Here is a tiny trained network, its code and every weight. The questions are about switching its units off for an input and a class, where a switched-off unit gives its printed mean instead of its output.

import numpy as np


def w(rows, s, z=0):
    codes = np.array(rows[::2]) - 128.0
    scale = np.full(codes.shape[1], s)
    scale[-1] = z or s
    return codes * scale


def norm(h):
    return h / np.sqrt((h * h).mean(-1, keepdims=True) + 1e-5)


def f(y):
    return np.maximum(y, 0)


def log_softmax(a):
    a = a - a.max(-1, keepdims=True)
    return a - np.log(np.exp(a).sum(-1, keepdims=True))


def net(x, mask):
    res = np.array(x, float).reshape(1, 5) / 4 @ E
    u = 0
    for l in range(2):
        y = f(norm(res) @ A[l][:, :-1].T + A[l][:, -1])
        res = res + np.where(mask[u : u + 5], y, B[l][:, -1]) @ B[l][:, :-1]
        u += 5
    return log_softmax(norm(res)[-1] @ U[:, :-1].T + U[:, -1])


A, B = {}, {}
E = w([
[140,116,50,81,108,128,135,181],'x0',
[156,77,82,119,160,91,200,52],'x1',
[109,109,157,74,1,190,179,166],'x2',
[190,123,146,75,45,108,140,152],'x3',
[171,176,179,63,151,73,131,100],'x4',
],0.0096)
A[0] = w([
[182,88,161,43,156,120,136,116,151],'L0N0',
[81,31,116,69,198,97,156,146,3],'L0N1',
[84,115,254,199,209,65,123,128,162],'L0N2',
[179,87,186,191,197,156,74,123,72],'L0N3',
[71,50,78,138,104,25,165,87,45],'L0N4',
],0.0076,0.0036)
B[0] = w([
[183,203,121,132,74,41,219,145,216],'L0N0',
[186,119,101,138,140,169,135,125,156],'L0N1',
[100,153,77,186,98,83,123,8,254],'L0N2',
[72,140,149,60,140,124,140,94,193],'L0N3',
[143,97,69,144,142,112,192,153,195],'L0N4',
],0.012,0.0053)
A[1] = w([
[172,173,135,82,105,90,87,61,146],'L1N0',
[170,161,39,56,95,161,183,121,216],'L1N1',
[75,141,184,127,159,103,50,71,253],'L1N2',
[93,67,135,122,150,109,170,95,225],'L1N3',
[110,134,51,111,58,194,126,254,208],'L1N4',
],0.0097,0.0039)
B[1] = w([
[44,189,122,81,56,131,122,150,204],'L1N0',
[194,91,162,103,188,82,110,198,250],'L1N1',
[58,173,140,138,95,116,99,39,211],'L1N2',
[150,138,12,100,152,212,175,84,191],'L1N3',
[115,23,155,156,135,156,86,133,255],'L1N4',
],0.011,0.0096)
U = w([
[170,65,37,159,210,175,168,107,12],'0',
[80,61,150,135,118,179,77,148,254],'1',
[167,141,150,35,99,69,183,159,54],'2',
[68,215,96,131,156,107,131,2,204],'3',
],0.0095,0.0029)

Each question gives the input, the list of numbers given to net, and the class t.
The units are the neurons (one row each of A and B). Each row of codes is followed by its name. A weight is (code - 128) times the scale printed after its matrix; where a second scale follows, it is the last column's (A, B and U).
mask holds one flag per neuron, layer by layer. A switched-off neuron (its flag False) gives its mean, the last column of its row in B, instead of its output. The means were averaged over made-up inputs and are rounded, as every weight is.
A unit's drop is (log p(t) with every unit on - log p(t) with that unit switched off) / (log p(t) with every unit on - log p(t) with every unit switched off).
The circuit of an input: a set's keep is (log p(t) with only the set's units on - log p(t) with every unit switched off) / (log p(t) with every unit on - log p(t) with every unit switched off). Starting from all 10 units, units are removed one at a time, each time the one whose removal leaves the highest keep (on an exact tie, the one counted first), for as long as the keep stays at least 0.8.
units of the circuit, in order: the units of the circuit, biggest drop first
unit that matters most: the unit with the biggest drop
top k neurons: the k neurons with the biggest drops, biggest first
k most important neurons of layer l: the k neurons of layer l with the biggest drops, biggest first
drop of u: that unit's drop, to one decimal
input [-8,6,8,1,-8], class 0: unit that matters most -> L1N3
input [-2,7,-1,2,5], class 2: units of the circuit, in order -> L0N0, L1N2
input [7,-2,0,-8,1], class 1: units of the circuit, in order -> L0N2, L1N4
input [-2,-5,5,-8,-2], class 3: 3 most important neurons of layer 0 -> L0N2, L0N4, L0N1
input [-5,6,6,-8,-4], class 0: top 2 neurons -> L0N4, L1N2
input [5,4,-5,2,8], class 2: 2 most important neurons of layer 0 -> L0N2, L0N0
input [0,-7,1,-3,1], class 3: 2 most important neurons of layer 1 -> L1N2, L1N4
input [8,-4,-6,4,0], class 1: 2 most important neurons of layer 1 -> L1N4, L1N3
input [8,-5,7,2,3], class 1: drop of L1N4 -> 1.0
input [8,2,-4,-1,6], class 2: drop of L0N0 -> 0.1
